Below is a small trained network, with its code and all its weights. Each question gives an input and a class and asks what happens when units are switched off, that is, made to give their printed mean instead of their output.

import numpy as np


def w(rows, s, z=0):
    codes = np.array(rows[::2]) - 128.0
    scale = np.full(codes.shape[1], s)
    scale[-1] = z or s
    return codes * scale


def norm(h):
    return h / np.sqrt((h * h).mean(-1, keepdims=True) + 1e-5)


def f(y):
    return y / 2 * (1 + np.tanh(0.7978845608 * (y + 0.044715 * y**3)))


def log_softmax(a):
    a = a - a.max(-1, keepdims=True)
    return a - np.log(np.exp(a).sum(-1, keepdims=True))


def net(x, mask):
    res = np.array(x, float).reshape(1, 8) / 4 @ E
    u = 0
    for l in range(3):
        y = f(norm(res) @ A[l][:, :-1].T + A[l][:, -1])
        res = res + np.where(mask[u : u + 6], y, B[l][:, -1]) @ B[l][:, :-1]
        u += 6
    return log_softmax(norm(res)[-1] @ U[:, :-1].T + U[:, -1])


A, B = {}, {}
E = w([
[73,145,124,51,82,105],'x0',
[9,170,60,68,136,42],'x1',
[198,183,227,173,121,118],'x2',
[26,241,133,183,109,136],'x3',
[100,102,165,114,253,99],'x4',
[8,82,83,79,184,85],'x5',
[168,108,252,129,39,188],'x6',
[179,196,183,179,128,40],'x7',
],0.0057)
A[0] = w([
[154,126,28,147,152,208,155],'0.n1',
[123,143,139,184,103,114,85],'0.n2',
[167,107,169,75,126,122,125],'0.n3',
[224,35,126,92,114,155,183],'0.n4',
[103,96,98,150,126,83,60],'0.n5',
[36,140,89,254,147,102,253],'0.n6',
],0.0097,0.0015)
B[0] = w([
[124,188,20,237,144,92,209],'0.n1',
[114,112,201,104,139,111,145],'0.n2',
[96,146,186,255,219,23,166],'0.n3',
[82,140,169,130,82,81,255],'0.n4',
[228,134,146,18,178,172,151],'0.n5',
[215,167,95,33,189,200,254],'0.n6',
],0.0074,0.0049)
A[1] = w([
[74,145,75,172,158,104,16],'1.n1',
[140,133,109,78,185,37,154],'1.n2',
[150,144,255,78,142,124,101],'1.n3',
[132,185,185,41,129,162,160],'1.n4',
[118,137,95,117,131,65,253],'1.n5',
[153,72,164,88,129,135,195],'1.n6',
],0.0083,0.0014)
B[1] = w([
[132,140,128,154,147,237,159],'1.n1',
[162,153,151,194,125,68,255],'1.n2',
[62,75,181,6,203,96,233],'1.n3',
[145,233,100,129,78,222,205],'1.n4',
[179,168,121,92,104,51,202],'1.n5',
[89,117,128,104,107,3,147],'1.n6',
],0.0077,0.0038)
A[2] = w([
[119,68,113,136,211,23,7],'2.n1',
[119,29,174,100,216,98,226],'2.n2',
[112,143,227,201,254,197,97],'2.n3',
[185,107,198,126,218,171,39],'2.n4',
[133,151,243,112,24,174,253],'2.n5',
[131,179,124,135,38,106,146],'2.n6',
],0.0079,0.00064)
B[2] = w([
[104,130,254,129,110,135,239],'2.n1',
[156,181,89,142,171,150,226],'2.n2',
[171,64,123,90,142,232,214],'2.n3',
[123,31,50,190,103,202,182],'2.n4',
[97,171,51,129,114,111,255],'2.n5',
[151,88,36,112,85,114,180],'2.n6',
],0.0087,0.004)
U = w([
[104,89,35,191,80,130,166],'0',
[203,38,155,175,233,247,37],'1',
[185,123,200,164,191,46,182],'2',
[165,162,43,112,255,159,143],'3',
[52,70,193,112,215,105,2],'4',
[97,202,98,78,124,149,218],'5',
],0.009,0.002)

Each question gives the input, the list of numbers given to net, and the class t.
The units are the neurons (one row each of A and B). Each row of codes is followed by its name. A weight is (code - 128) times the scale printed after its matrix; where a second scale follows, it is the last column's (A, B and U).
mask holds one flag per neuron, layer by layer. A switched-off neuron (its flag False) gives its mean, the last column of its row in B, instead of its output. The means were averaged over made-up inputs and are rounded, as every weight is.
A unit's drop is (log p(t) with every unit on - log p(t) with that unit switched off) / (log p(t) with every unit on - log p(t) with every unit switched off).
The circuit of an input: a set's keep is (log p(t) with only the set's units on - log p(t) with every unit switched off) / (log p(t) with every unit on - log p(t) with every unit switched off). Starting from the 12 units with the biggest drops (on a tie, the unit counted first), units are removed one at a time, each time the one whose removal leaves the highest keep (on an exact tie, the one counted first), for as long as the keep stays at least 0.8.
circuit, biggest first: the units of the circuit, biggest drop first
top k neurons: the k neurons with the biggest drops, biggest first
k most important neurons of layer l: the k neurons of layer l with the biggest drops, biggest first
input [6,-5,4,-1,3,3,-4,-1], class 1: circuit, biggest first -> (2.n4)
input [-1,-8,-6,-6,-2,4,6,-3], class 4: circuit, biggest first -> (0.n4; 1.n6)
input [1,-8,4,-1,-2,3,-3,-7], class 0: top 2 neurons -> (0.n4; 0.n6)
input [-1,2,8,-8,-5,0,-1,-5], class 2: top 2 neurons -> (0.n3; 1.n4)
input [-4,-7,1,4,-6,-8,2,2], class 0: top 2 neurons -> (2.n5; 0.n6)
input [7,-4,-7,5,2,-6,0,-8], class 0: circuit, biggest first -> (0.n6; 0.n1)
input [2,-8,4,-5,5,6,5,0], class 4: circuit, biggest first -> (0.n4; 1.n3)
input [6,-8,4,2,-8,-6,-1,-3], class 0: circuit, biggest first -> (0.n6; 2.n6; 2.n5)
input [-2,0,4,8,3,-2,-1,2], class 1: 3 most important neurons of layer 1 -> (1.n5; 1.n3; 1.n6)
input [2,-5,-1,4,-5,-7,0,-3], class 0: circuit, biggest first -> (0.n6; 2.n6)
input [-8,2,6,-1,1,-5,0,7], class 1: circuit, biggest first -> (2.n3; 2.n4; 0.n1)
input [-8,7,6,-8,-2,-5,-6,-8], class 2: 2 most important neurons of layer 0 -> (0.n4; 0.n6)
input [-2,3,-4,8,7,-8,5,4], class 1: top 2 neurons -> (2.n3; 0.n4)
input [6,0,8,-7,-6,8,4,-3], class 2: circuit, biggest first -> (0.n3)
input [-5,-8,2,-2,-6,-1,-7,-6], class 0: top 2 neurons -> (0.n4; 0.n6)
input [2,-7,6,1,-7,0,-7,-1], class 0: top 2 neurons -> (0.n6; 2.n6)
input [6,-3,-5,4,-2,-3,2,0], class 0: 2 most important neurons of layer 0 -> (0.n6; 0.n5)
input [0,1,1,3,2,2,6,5], class 4: 2 most important neurons of layer 1 -> (1.n3; 1.n1)
input [-1,-3,-4,-5,-2,-8,7,-3], class 0: 2 most important neurons of layer 2 -> (2.n5; 2.n1)
input [5,-5,-8,-7,-7,1,6,-6], class 0: most important neuron of layer 1 -> (1.n3)
